Below is a small trained network, with its code and all its weights. Each question gives an input and a target symbol and asks what happens when units are switched off, that is, made to give their printed mean instead of their output.

import numpy as np


def w(rows, s, z=0):
    codes = np.array(rows[::2]) - 128.0
    scale = np.full(codes.shape[1], s)
    scale[-1] = z or s
    return codes * scale


def norm(h):
    return h / np.sqrt((h * h).mean(-1, keepdims=True) + 1e-5)


def f(y):
    return y / 2 * (1 + np.tanh(0.7978845608 * (y + 0.044715 * y**3)))


def softmax(a):
    e = np.exp(a - a.max(-1, keepdims=True))
    return e / e.sum(-1, keepdims=True)


def log_softmax(a):
    a = a - a.max(-1, keepdims=True)
    return a - np.log(np.exp(a).sum(-1, keepdims=True))


def net(x, mask):
    ids = ['βγθξτφψω'.index(c) for c in x.split()]
    T = len(ids)
    res = E[ids] + P[:T]
    r = norm(res)
    for j in range(2):
        rows = slice(2 * j, 2 * j + 2)
        q, k, v = (r @ M[0][rows].T for M in (Q, K, V))
        z = softmax(np.where(np.tri(T) > 0, q @ k.T / 2**0.5, -1e9)) @ v
        o = O[0][rows]
        res = res + np.where(mask[j], z, o[:, -1]) @ o[:, :-1]
    y = f(norm(res) @ A[0][:, :-1].T + A[0][:, -1])
    res = res + np.where(mask[2:10], y, B[0][:, -1]) @ B[0][:, :-1]
    return log_softmax(norm(res)[-1] @ U[:, :-1].T + U[:, -1])


Q, K, V, O, A, B = {}, {}, {}, {}, {}, {}
E = w([
[204,111,52,68],'β',
[160,105,63,102],'γ',
[120,154,49,145],'θ',
[171,217,74,111],'ξ',
[117,140,101,137],'τ',
[215,119,23,40],'φ',
[171,225,90,96],'ψ',
[67,127,104,2],'ω',
],0.0069)
P = w([
[112,99,227,163],'0',
[220,35,98,77],'1',
[232,61,84,85],'2',
[215,79,49,119],'3',
[205,85,36,106],'4',
[188,105,14,112],'5',
[166,119,19,120],'6',
[127,159,3,146],'7',
[127,138,48,114],'8',
[101,165,56,130],'9',
[99,154,69,127],'10',
[125,136,80,112],'11',
],0.0053)
Q[0] = w([
[159,94,204,161],'h1',
[128,119,187,218],'h1',
[164,150,5,83],'h2',
[155,79,41,161],'h2',
],0.015)
K[0] = w([
[100,169,44,111],'h1',
[143,116,1,63],'h1',
[49,203,82,60],'h2',
[139,186,54,96],'h2',
],0.012)
V[0] = w([
[83,240,80,119],'h1',
[204,76,115,15],'h1',
[97,119,163,19],'h2',
[176,247,156,86],'h2',
],0.015)
O[0] = w([
[153,45,27,235,1],'h1',
[192,169,45,2,241],'h1',
[55,243,100,81,178],'h2',
[253,241,101,161,204],'h2',
],0.0081,0.0084)
A[0] = w([
[145,136,229,42,38],'n1',
[82,131,124,215,27],'n2',
[164,180,108,15,183],'n3',
[76,148,37,123,220],'n4',
[95,154,249,165,5],'n5',
[179,143,116,98,128],'n6',
[105,131,141,113,93],'n7',
[136,60,126,143,50],'n8',
],0.012,0.0023)
B[0] = w([
[191,184,195,172,164],'n1',
[164,133,231,93,153],'n2',
[88,6,127,190,252],'n3',
[122,224,113,137,157],'n4',
[76,187,36,112,147],'n5',
[97,147,121,167,166],'n6',
[123,109,109,146,127],'n7',
[143,64,94,128,126],'n8',
],0.016,0.015)
U = w([
[168,99,122,9,209],'β',
[151,136,255,58,58],'γ',
[76,95,211,187,163],'θ',
[229,180,132,163,209],'ξ',
[18,230,107,71,218],'τ',
[111,86,99,77,2],'φ',
[204,195,94,177,41],'ψ',
[20,50,91,163,49],'ω',
],0.0066,0.0024)

Each question gives the input, a string of symbols that net reads in full, and the target symbol t.
The units are the heads (2 rows each of Q, K, V and O) and the neurons (one row each of A and B). Each row of codes is followed by its name. A weight is (code - 128) times the scale printed after its matrix; where a second scale follows, it is the last column's (O, A, B and U).
mask holds one flag per unit, heads first, then neurons. A switched-off unit (its flag False) gives its mean, the last column of its rows in O or B, instead of its output. The means were averaged over made-up inputs and are rounded, as every weight is.
A unit's drop is (log p(t) with every unit on - log p(t) with that unit switched off) / (log p(t) with every unit on - log p(t) with every unit switched off).
The circuit of an input: a set's keep is (log p(t) with only the set's units on - log p(t) with every unit switched off) / (log p(t) with every unit on - log p(t) with every unit switched off). Starting from all 10 units, units are removed one at a time, each time the one whose removal leaves the highest keep (on an exact tie, the one counted first), for as long as the keep stays at least 0.8.
units of the circuit, in order: the units of the circuit, biggest drop first
k most important neurons: the k neurons with the biggest drops, biggest first
heads that matter: for each layer, one digit per head in row order, 1 if its drop is at least 0.15 and else 0, layers parted by /
input τ β τ ξ τ β ω φ γ, target τ: heads that matter : 10
input ω β ψ φ, target ω: units of the circuit, in order : [n3]
input θ β ω β ψ ψ θ θ, target θ: heads that matter : 10
input ω β θ ξ γ ψ ω ω ξ φ ψ, target ω: heads that matter : 00
input γ ξ ω ω γ ψ ψ φ τ φ, target γ: units of the circuit, in order : [h1; n1]
input ψ ω γ ω τ ψ ω γ ω ψ ξ τ, target ψ: heads that matter : 10
input ξ β θ β β θ ψ τ, target ξ: units of the circuit, in order : [h1; n3]
input ψ ω θ, target τ: 3 most important neurons : [n3; n4; n1]
input ψ γ β β β ω γ γ θ γ, target ψ: units of the circuit, in order : [h1; n3]
input β β ξ γ β β τ ψ φ ξ β, target β: 2 most important neurons : [n3; n4]
input ψ ω ξ γ τ ψ φ β ψ ψ β γ, target ψ: units of the circuit, in order : [n3; h1]
input τ ξ ψ, target τ: units of the circuit, in order : [h1; n5]
input τ γ β β ω β β β, target τ: heads that matter : 10
input τ ξ β ω, target τ: most important neuron : [n3]
input ω β φ, target τ: heads that matter : 01
input θ ω γ, target τ: heads that matter : 01
input β β ξ ψ θ, target β: heads that matter : 10
input τ ξ θ φ, target τ: heads that matter : 10
input γ ξ θ θ φ β θ τ, target γ: heads that matter : 10
input γ β ω ψ φ β γ, target γ: units of the circuit, in order : [h1; n1]
input β ω β ω ξ ξ β ψ β τ τ ω, target β: units of the circuit, in order : [h1]
input τ ω ω θ, target τ: units of the circuit, in order : [h1; n3; n5]
input τ ψ τ, target τ: 3 most important neurons : [n5; n3; n1]
input ψ θ θ ω ψ φ ω β β, target τ: heads that matter : 11
input ω θ β β ψ ψ τ β ξ β β ω, target ω: 2 most important neurons : [n3; n5]
input ω ω ψ τ θ β β ψ τ β, target ω: 2 most important neurons : [n1; n3]
input θ ψ θ β θ ω ψ, target θ: units of the circuit, in order : [h1]
input θ θ β θ β γ, target θ: 2 most important neurons : [n2; n3]
input θ β φ, target θ: 2 most important neurons : [n2; n3]
input ξ τ ω ψ ψ γ β β γ, target ξ: 2 most important neurons : [n3; n2]
